Below are the code and all the weights of a small trained network. Each question names an input and a class and asks about switching units off, where a switched-off unit gives its printed mean instead of its output.

import numpy as np


def w(rows, s, z=0):
    codes = np.array(rows[::2]) - 128.0
    scale = np.full(codes.shape[1], s)
    scale[-1] = z or s
    return codes * scale


def f(y):
    return y / 2 * (1 + np.tanh(0.7978845608 * (y + 0.044715 * y**3)))


def log_softmax(a):
    a = a - a.max(-1, keepdims=True)
    return a - np.log(np.exp(a).sum(-1, keepdims=True))


def net(x, mask):
    res = np.array(x, float).reshape(1, 4) / 4 @ E
    y = f(res @ A[0][:, :-1].T + A[0][:, -1])
    res = res + np.where(mask, y, B[0][:, -1]) @ B[0][:, :-1]
    return log_softmax(res[-1] @ U[:, :-1].T + U[:, -1])


A, B = {}, {}
E = w([
[125,131,128,133,114,155,146,140,124],'x0',
[193,124,178,231,33,154,39,83,128],'x1',
[161,2,213,109,141,93,93,228,218],'x2',
[116,206,216,77,190,200,137,97,191],'x3',
],0.013)
A[0] = w([
[80,130,115,68,192,108,173,186,126,254],'N0',
[146,200,124,121,130,154,111,56,96,218],'N1',
[144,137,189,201,63,150,46,93,111,240],'N2',
[111,173,137,90,174,182,154,63,81,101],'N3',
[113,18,92,152,94,115,116,156,144,139],'N4',
[176,117,254,83,170,156,140,171,168,105],'N5',
[92,185,103,170,142,84,211,70,92,250],'N6',
[64,93,84,94,178,107,202,128,122,246],'N7',
[90,110,58,176,46,73,163,114,64,240],'N8',
[48,84,66,141,103,93,152,129,68,185],'N9',
[81,50,98,182,91,92,139,192,147,235],'N10',
],0.014,0.0045)
B[0] = w([
[85,92,29,17,193,114,217,152,118,238],'N0',
[90,186,19,134,71,215,119,143,191,213],'N1',
[255,142,207,185,42,156,71,46,118,254],'N2',
[95,207,130,129,94,172,193,131,173,214],'N3',
[168,118,236,85,70,30,127,144,31,214],'N4',
[59,107,179,213,240,178,94,135,219,243],'N5',
[63,148,144,168,204,185,103,23,39,229],'N6',
[81,115,89,44,250,68,129,137,73,229],'N7',
[194,18,127,169,91,195,82,7,53,234],'N8',
[45,69,111,95,185,136,34,118,33,206],'N9',
[216,89,106,47,139,41,179,193,43,220],'N10',
],0.0097,0.023)
U = w([
[65,46,71,130,180,132,113,73,36,254],'0',
[171,58,87,187,49,134,136,11,73,4],'1',
[58,235,108,83,179,168,198,103,129,253],'2',
[164,248,89,184,42,197,91,128,200,92],'3',
[179,39,93,23,127,48,188,224,86,64],'4',
[224,108,212,141,35,57,134,191,85,115],'5',
[98,49,127,79,217,132,178,184,224,9],'6',
[172,110,225,222,137,148,58,153,198,168],'7',
],0.011,0.0067)

Each question gives the input, the list of numbers given to net, and the class t.
The units are the neurons (one row each of A and B). Each row of codes is followed by its name. A weight is (code - 128) times the scale printed after its matrix; where a second scale follows, it is the last column's (A, B and U).
mask holds one flag per neuron, in row order. A switched-off neuron (its flag False) gives its mean, the last column of its row in B, instead of its output. The means were averaged over made-up inputs and are rounded, as every weight is.
A unit's drop is (log p(t) with every unit on - log p(t) with that unit switched off) / (log p(t) with every unit on - log p(t) with every unit switched off).
The circuit of an input: a set's keep is (log p(t) with only the set's units on - log p(t) with every unit switched off) / (log p(t) with every unit on - log p(t) with every unit switched off). Starting from all 11 units, units are removed one at a time, each time the one whose removal leaves the highest keep (on an exact tie, the one counted first), for as long as the keep stays at least 0.8.
units of the circuit, in order: the units of the circuit, biggest drop first
k most important neurons: the k neurons with the biggest drops, biggest first
drop when u is switched off: that unit's drop, to one decimal
input [0,1,5,-6], class 5: units of the circuit, in order	(N4)
input [0,1,-8,-7], class 1: 2 most important neurons	(N8; N0)
input [3,1,-8,-3], class 1: 3 most important neurons	(N8; N0; N7)
input [5,1,1,-7], class 5: 2 most important neurons	(N4; N10)
input [7,2,8,-8], class 5: 2 most important neurons	(N4; N0)
input [6,1,3,-8], class 5: 3 most important neurons	(N0; N4; N7)
input [-5,8,1,-6], class 5: 3 most important neurons	(N4; N10; N6)
input [-8,8,-3,0], class 1: 4 most important neurons	(N3; N5; N2; N8)
input [5,4,2,-7], class 5: 2 most important neurons	(N4; N10)
input [0,1,4,-2], class 5: 2 most important neurons	(N0; N7)
input [-8,0,-2,1], class 2: 2 most important neurons	(N2; N8)
input [3,-6,2,-7], class 4: drop when N10 is switched off	0.2
input [-8,-8,2,8], class 6: drop when N7 is switched off	0.0
input [8,1,-2,-8], class 1: units of the circuit, in order	(N8)
input [8,8,-5,1], class 3: drop when N10 is switched off	0.1
input [-4,-3,8,1], class 6: drop when N5 is switched off	2.6
